Here is a tiny trained network, its code and every weight. The questions are about switching its units off for an input and a target symbol, where a switched-off unit gives its printed mean instead of its output.

import numpy as np


def w(rows, s, z=0):
    codes = np.array(rows[::2]) - 128.0
    scale = np.full(codes.shape[1], s)
    scale[-1] = z or s
    return codes * scale


def f(y):
    return y / 2 * (1 + np.tanh(0.7978845608 * (y + 0.044715 * y**3)))


def softmax(a):
    e = np.exp(a - a.max(-1, keepdims=True))
    return e / e.sum(-1, keepdims=True)


def log_softmax(a):
    a = a - a.max(-1, keepdims=True)
    return a - np.log(np.exp(a).sum(-1, keepdims=True))


def net(x, mask):
    ids = ['ΓΛθπστφψ'.index(c) for c in x.split()]
    T = len(ids)
    res = E[ids] + P[:T]
    r = res
    for j in range(3):
        rows = slice(2 * j, 2 * j + 2)
        q, k, v = (r @ M[0][rows].T for M in (Q, K, V))
        z = softmax(np.where(np.tri(T) > 0, q @ k.T / 2**0.5, -1e9)) @ v
        o = O[0][rows]
        res = res + np.where(mask[j], z, o[:, -1]) @ o[:, :-1]
    y = f(res @ A[0][:, :-1].T + A[0][:, -1])
    res = res + np.where(mask[3:15], y, B[0][:, -1]) @ B[0][:, :-1]
    return log_softmax(res[-1] @ U[:, :-1].T + U[:, -1])


Q, K, V, O, A, B = {}, {}, {}, {}, {}, {}
E = w([
[168,74,93,114,79],'Γ',
[78,145,253,72,146],'Λ',
[106,153,128,180,141],'θ',
[88,80,164,83,96],'π',
[226,172,211,109,159],'σ',
[208,190,109,135,130],'τ',
[136,199,115,75,119],'φ',
[132,177,114,96,164],'ψ',
],0.027)
P = w([
[140,129,133,122,255],'0',
[137,146,137,136,114],'1',
[133,140,133,132,112],'2',
[130,138,134,133,109],'3',
[128,136,131,134,108],'4',
[129,134,129,134,106],'5',
[125,132,132,133,108],'6',
[128,130,130,134,103],'7',
[123,131,125,134,105],'8',
],0.019)
Q[0] = w([
[201,199,110,154,130],'H0',
[114,62,66,142,158],'H0',
[182,136,166,161,124],'H1',
[136,51,120,188,110],'H1',
[74,221,66,65,252],'H2',
[207,206,165,250,146],'H2',
],0.011)
K[0] = w([
[131,179,97,90,143],'H0',
[145,89,100,126,148],'H0',
[134,143,94,155,130],'H1',
[136,133,142,147,19],'H1',
[94,102,116,117,249],'H2',
[165,153,126,189,115],'H2',
],0.019)
V[0] = w([
[196,116,115,87,117],'H0',
[170,56,73,136,99],'H0',
[208,192,122,139,58],'H1',
[105,113,151,200,96],'H1',
[125,87,40,68,90],'H2',
[165,99,74,254,167],'H2',
],0.0089)
O[0] = w([
[171,88,44,114,113,163],'H0',
[66,66,100,122,85,27],'H0',
[113,206,216,71,26,104],'H1',
[100,124,72,66,127,1],'H1',
[203,121,119,49,166,60],'H2',
[18,255,42,60,136,71],'H2',
],0.0083,0.0098)
A[0] = w([
[188,128,153,174,101,143],'N0',
[209,77,102,188,140,50],'N1',
[88,173,130,166,87,143],'N2',
[147,100,147,146,134,132],'N3',
[168,133,31,136,119,234],'N4',
[137,193,124,108,150,138],'N5',
[106,166,124,51,135,102],'N6',
[140,168,85,212,119,91],'N7',
[57,156,202,125,155,154],'N8',
[4,129,111,194,142,62],'N9',
[31,93,63,82,88,1],'N10',
[119,83,185,158,105,14],'N11',
],0.015,0.0057)
B[0] = w([
[99,175,116,96,164,251],'N0',
[133,127,124,70,35,219],'N1',
[96,43,160,68,168,178],'N2',
[154,151,133,128,94,177],'N3',
[79,86,106,126,206,175],'N4',
[131,111,137,203,69,201],'N5',
[167,144,38,143,121,145],'N6',
[110,76,189,159,167,203],'N7',
[77,88,77,41,89,181],'N8',
[132,192,188,115,99,151],'N9',
[96,172,176,210,2,131],'N10',
[150,107,50,187,153,176],'N11',
],0.01,0.018)
U = w([
[120,116,102,2,221,194],'Γ',
[128,168,60,194,129,91],'Λ',
[60,88,222,128,93,2],'θ',
[153,31,167,239,16,64],'π',
[162,207,199,135,78,227],'σ',
[124,71,179,245,200,224],'τ',
[56,143,138,235,53,9],'φ',
[67,138,95,118,29,67],'ψ',
],0.0069,0.0039)

Each question gives the input, a string of symbols that net reads in full, and the target symbol t.
The units are the heads (2 rows each of Q, K, V and O) and the neurons (one row each of A and B). Each row of codes is followed by its name. A weight is (code - 128) times the scale printed after its matrix; where a second scale follows, it is the last column's (O, A, B and U).
mask holds one flag per unit, heads first, then neurons. A switched-off unit (its flag False) gives its mean, the last column of its rows in O or B, instead of its output. The means were averaged over made-up inputs and are rounded, as every weight is.
A unit's drop is (log p(t) with every unit on - log p(t) with that unit switched off) / (log p(t) with every unit on - log p(t) with every unit switched off).
The circuit of an input: a set's keep is (log p(t) with only the set's units on - log p(t) with every unit switched off) / (log p(t) with every unit on - log p(t) with every unit switched off). Starting from the 12 units with the biggest drops (on a tie, the unit counted first), units are removed one at a time, each time the one whose removal leaves the highest keep (on an exact tie, the one counted first), for as long as the keep stays at least 0.8.
units of the circuit, in order: the units of the circuit, biggest drop first
top k neurons: the k neurons with the biggest drops, biggest first
heads that matter: for each layer, one digit per head in row order, 1 if its drop is at least 0.15 and else 0, layers parted by /
drop of u: that unit's drop, to one decimal
input φ Λ φ φ φ σ Λ, target ψ: units of the circuit, in order : (N8; N7)
input Λ φ τ φ, target π: heads that matter : 011
input φ φ φ φ ψ, target σ: heads that matter : 001
input ψ φ ψ, target τ: units of the circuit, in order : (H1; N8)
input Γ Λ τ σ φ, target Λ: heads that matter : 001
input τ ψ φ, target ψ: units of the circuit, in order : (H2; H1; N8)
input φ φ φ φ θ Λ, target Γ: heads that matter : 100
input φ ψ ψ ψ φ φ φ τ, target τ: units of the circuit, in order : (N7; N4)
input π π ψ τ π ψ Λ φ φ, target Γ: units of the circuit, in order : (H1; N4)
input Γ φ ψ ψ φ φ ψ ψ, target Λ: units of the circuit, in order : (H2; N6; N5; N1)
input τ φ σ π π φ, target ψ: top 4 neurons : (N5; N6; N8; N2)
input θ φ Γ, target Γ: top neuron : (N5)
input ψ π σ φ τ Γ φ, target τ: units of the circuit, in order : (H1; H2; N1; N8)
input σ φ σ π φ Γ φ Γ, target ψ: top 4 neurons : (N10; N7; N5; N2)
input θ φ ψ σ ψ φ, target φ: top neuron : (N10)
input Γ ψ τ ψ φ φ ψ σ Γ, target ψ: top 3 neurons : (N10; N7; N5)
input ψ τ ψ φ φ τ τ, target τ: top 3 neurons : (N7; N4; N8)
input Γ φ Γ Λ ψ, target Λ: top 2 neurons : (N6; N5)
input π φ ψ π φ σ θ φ, target Γ: top 2 neurons : (N4; N5)
input Λ σ π Γ π π ψ, target π: units of the circuit, in order : (H2)
input τ θ ψ φ ψ φ π π ψ, target ψ: drop of N5 : 0.6
input σ Γ φ φ φ, target θ: drop of H2 : 1.0
input σ ψ θ, target θ: drop of N11 : 0.0
